molu: [ 92  90 129  91 172 163 168 167 140  91 127 128 128 127]
Mebi: [176 173 150 175  82  85  81  82 129 177 137 101  86 174]
botaf: [100 106  95 104 152 164 160 161  98 104  94 167 140 114]
loka: [ 92  89 140 129 167 128 163 128 168 127  91 127  91 172]
Meki: [ 92  90 129  91 172 163 168 167 140  91 132 144 172  90]
lesi: [111 114 107 113 142 150 147 148 107 114 105 153 135 121]
subit: [ 92  97 103  94 170 174 174 175 118  93 112 167 162  99]
Tiro: [122 122 128 122 133 131 132 132 129 122 128 128 133 122]
movo: [134 133 132 134 121 120 120 120 131 134 132 121 122 132]
pired: [145 146 130 145 110 111 111 112 134 144 138 117 113 141]
Bav: [107 105 127 106 149 145 146 146 129 107 125 135 148 107]
asked: [ 92  97 103  94 170 174 174 175 118  93 112 167 162  99] => subit
asked: [111 114 107 113 142 150 147 148 107 114 105 153 135 121] => lesi
order: [ 90  91  91  92 127 127 128 128 129 140 163 167 168 172] => molu
asked: [100 106  95 104 152 164 160 161  98 104  94 167 140 114] => botaf
asked: [ 92  90 129  91 172 163 168 167 140  91 127 128 128 127] => molu

Supap: [137 125 117 125 134 133 136 112 126 106]
mam: [137 125 117 125 144 133 136 112 126 106]
kani: [137 125 125 117 135 136 109  63 153  55]
gosi: [140 123 150 146 144 112 136  74 138  73]
tepiz: [140 123 126 136 117 125 144 112 133  93]
bobar: [136  73 140 144 146 112 123  74 150 139]
Vebuf: [145 127 126 133 135 124 142  99 140  88]
Vetek: [139 144 135 183 133 129 106  69 150  56]
mubi: [141 138 137 176 144 130 113  61 148  67]
zelat: [139 127 136 162 145 117 122  68 143  79]
Zasa: [146 125 145 158 146 112 130  65 139  88]
asked: [137 125 117 125 144 133 136 112 126 106] => mam
asked: [139 127 136 162 145 117 122  68 143  79] => zelat
order: [ 73  74 112 123 136 138 140 144 146 150] => gosi
back: [126 112 136 133 144 125 117] => mam
order: [ 65  88 112 125 130 139 145 146 146 158] => Zasa
back: [ 55 153  63] => kani

Rago: [ 91  53  39  47 164  64 171  82  51 137 194 130 121 215 198 193  65  77
 139  54]
Bek: [215 138  77  39 193 121  65 171 137 194 130  47  91  51 198  53  82  54
  64 164]
fazap: [106 204  87 143 201  71 186 187 113 128 209 147 102 151 113  78 201 181
 167  43]
back: [ 54 139  77  65] => Rago
order: [ 77 171 215 137  82  53 198 139 194  65 121 193 164  39 130  91  47  54
  51  64] => Rago
order: [ 91 138  82  54  47 164  39 137  77  64  65 121 130 171 194 193 198 215
  53  51] => Bek
order: [ 54  64 164 215 138  77  39 193 121  65 171 137 194 130  47  91  51 198
  53  82] => Bek
order: [ 51  47 137  39  77 164  65  53  82 215 130 171  91 193  54 139  64 198
 194 121] => Rago

domo: [ 91  94  97 108 116 113  92 146 133 147 140 104  86 105  96 138]
Luzi: [120  98 112  87 114 126 135  91 124 108  74 133  94 144 116  99]
zipiv: [107  83  71 116 122 120  98 123 207 175 133  97 120 118 120 144]
fen: [ 91 114  99 112  98  74 115 108  87 120 144  94 133 135 124 126]
nunev: [100 102 155 153 125 106  98 127 135 124 171 103 192 128 123 200]
Bogo: [171 192 200 124 123 101 127 128 106 125 153 135 102 103  98 155]
deme: [181 174 166 124 127 106 116 164  73  71 127 112 134 172 139 119]
vut: [149 141 127 143 109 114 169 138 137 145 102 143  75  93  81 125]
gaf: [144 181 178 119 142 155 114  94 116 135 156 153 133 110 131 149]
lir: [121 114 123 145 145 168 118 133 158 146 129 152 150 147 135 119]
bisi: [135 120 152 131 123 105 146 114 140  89 139 121 106  92  99 150]
Dasim: [139 105 123 146 120 120 150 114 152 106 140 131  89  99  92 135]
order: [155  98 103 102 135 153 125 106 128 127 101 123 124 200 192 171] => Bogo
back: [127  71  73] => deme
asked: [107  83  71 116 122 120  98 123 207 175 133  97 120 118 120 144] => zipiv
order: [ 71  73 106 112 116 119 124 127 127 134 139 164 166 172 174 181] => deme
order: [ 99 135 120 150 146  89  92 140 123 139 120 114 152 105 131 106] => Dasim
order: [ 99  74 120  87 114 126 144 108  91 112 133  94 115 135 124  98] => fen

sobo: [143  87 136 116]
kupi: [146 113 123 133]
Taz: [112 129 111 149]
tos: [ 76  99 111 120]
mebu: [196  95 174 156]
Buv: [ 64 151 155 109]
Ruda: [167 146 101 102]
Kanof: [151 114 132 123]
Kolen: [120 117 166 159]
fopon: [ 95 196 141 109]
sumeg: [ 76 151 101 148]
bupat: [117 143  87 136]
order: [ 87 116 136 143] => sobo
asked: [ 95 196 141 109] => fopon
asked: [196  95 174 156] => mebu

Zona: [150  96 123 164]
kitab: [159  84 139 107]
movat: [ 74 180 107 178]
Fibun: [150  96 161 162]
Pubi: [ 79 134 114 111]
pagu: [ 74 180 107 120]
nedat: [140 159 107  84]
zuke: [126 185 161 162]
asked: [150  96 123 164] => Zona
asked: [150  96 161 162] => Fibun
asked: [126 185 161 162] => zuke
back: [178 107 180] => movat
asked: [ 74 180 107 120] => pagu
order: [107 139  84 159] => kitab

